[[147 139 132 143 125 115 121 131 131]
 [148 116 134 158 150 118 112 131 124]
 [117 123 123 125 141 129 129 143 115]
 [123 150 122 123 126 124 130 145 130]
 [137 139 117 123 131 128 145 133 139]
 [134 130 126 129 143 125 127 131 132]
 [149 134 123 141 142 125 133 132 139]
 [119 134 115 129 114 122 125 118 140]
 [127 133 124 126 121 127 127 123 138]
 [133 144 130 141 124 120 107 142 131]
 [119 120 143 107 124 126 112 119 133]]: 121

[[151 114 136 136 139 131 153 122 107 136 109]
 [123 131 126 126 126 127 123 129 132 126 132]
 [150 115 136 136 138 131 152 122 108 135 109]
 [149 115 136 136 138 131 152 122 109 135 110]
 [147 117 135 135 137 130 149 123 111 134 112]]: 107

[[125 117 136 133 111 113 120 140 133 122]
 [ 99 126 143 116 101 100 150 145 149 118]
 [119 117 104 129 132 109 118 111 100 111]
 [121 147 122 113 123 117 132 132 133 124]
 [138 124 115 129 140 131 120 121 115 120]
 [120 116 147 129 123 129 134 138 143 125]]: 140

[[134 117 128 117 107 138 122 122]
 [116 121 126 128 117 127 115 120]
 [127 125 138 122 112 141 106 131]
 [128 117 134 121 130 120 120 120]
 [123 125 126 121 120 127 125 124]
 [123 126 126 121 120 127 125 124]]: 138

[[135 125 116 130 125 134 121 125 125 129 122 118 119 139 126]
 [149 126 115 130 126 132 120 118 118 127 112 125 109 125 122]
 [130 120 130 125 120 124 124 122 121 122 122 137 121 113 119]
 [133 130 129 123 132 123 133 127 127 131 123 119 121 131 139]
 [139 125 120 133 125 134 114 115 115 121 118 131 117 125 116]
 [140 127 112 123 125 132 124 122 123 133 117 124 114 127 122]
 [135 123 119 122 122 125 133 135 136 132 121 118 118 135 129]
 [116 125 116 118 122 134 122 126 127 135 132 124 131 135 122]]: 119
---
[102, 149, 134, 113, 142] yields 102
[155, 128, 127, 132] yields 155
[123, 144, 132, 102, 132, 99, 113] yields 123
[111, 145, 138, 126, 110, 105, 136] yields 111
[132, 111, 101, 134, 132, 133, 127] yields 132
[134, 146, 136, 154, 128] yields 134
[122, 141, 152, 129, 131, 138, 142] yields 122
[133, 124, 112, 104, 113] yields 133
---
[101 153 141 108 129 132] ans = 132

[[116 112 135 134 143 115 136]
 [149 130 131 104 105 148 143]
 [142 115 104 122 113 108 122]] ans = 136

[136 138 145 114 116 141 107] ans = 107

[157 145 128 111] ans = 111

[148 133 126 155 113 127 125] ans = 125

[[143 129 107 109 124 118]
 [137 119 139 137 132 145]] ans = 118

[[130 122 113 136]
 [117 124 121 142]
 [125 134 134 106]] ans = 136
---
[106 110 151 104 118] out 106
[144 134 131 107 139 130 122] out 144
[145 112 100 106 139 102 129] out 145
[102 123 117 138 124 137 129] out 102
[124 118 151 120 145 140 140] out 124
[131 106 128 121] out 131
---
[[153 157 135 122 121 106 139]
 [ 99 144 135 134 144 149 134]
 [112 149 104 116 141 118 113]] Out: 157, 153

[142 126 134 156 130 112] Out: 156, 142

[157 112 108 152] Out: 157, 152

[116 151 107  99] Out: 151, 116

[[113 119 113 138]
 [118 125 123 134]
 [118 146 157 114]] Out: 157, 146

[144 153 142 119 120] Out: 153, 144
---
(110, 140, 98, 124, 144) value 110, 144
((116, 113, 139, 113), (145, 141, 112, 151)) value 116, 151
((126, 105, 137, 135, 134, 126, 135), (141, 135, 140, 113, 135, 141, 126)) value 126, 126
(153, 149, 132, 141, 128, 100) value 153, 100
((124, 125, 137, 149, 123, 142, 113), (124, 121, 123, 117, 133, 104, 134), (119, 132, 141, 143, 109, 121, 148)) value 124, 148
(112, 119, 150, 129, 126, 127) value 112, 127
---
array([151, 125, 114, 148, 131, 130]) --> 131
array([135, 124, 122, 118,  99, 152]) --> 99
array([133, 118, 126, 136, 132, 106]) --> 132
array([147, 113, 131, 132, 151, 110]) --> 151
array([108, 145, 104, 134, 101, 154]) --> 101
array([142, 105, 137, 114, 136, 141]) --> 136
array([122, 108, 157,  99, 139, 128]) --> 139
---
148  137  141  157  139  134  110
129  135  105  116  114   99  129
>> 110

141  139  137  135  123  129  132
110  130  131  147  131  125  122
119  129  123  126  142  106  111
>> 132

127  119  102  121
124  138   99  146
>> 121

151  120  126  123  120 >> 120

125  134  118  131  103  137
140  124  129  143  149  106
>> 137

129  100  118  149 >> 149

104  116  148  149  153  132 >> 132

134  149  108  133
131  115  115  130
>> 133

105  121  128  131  117  149  139 >> 139
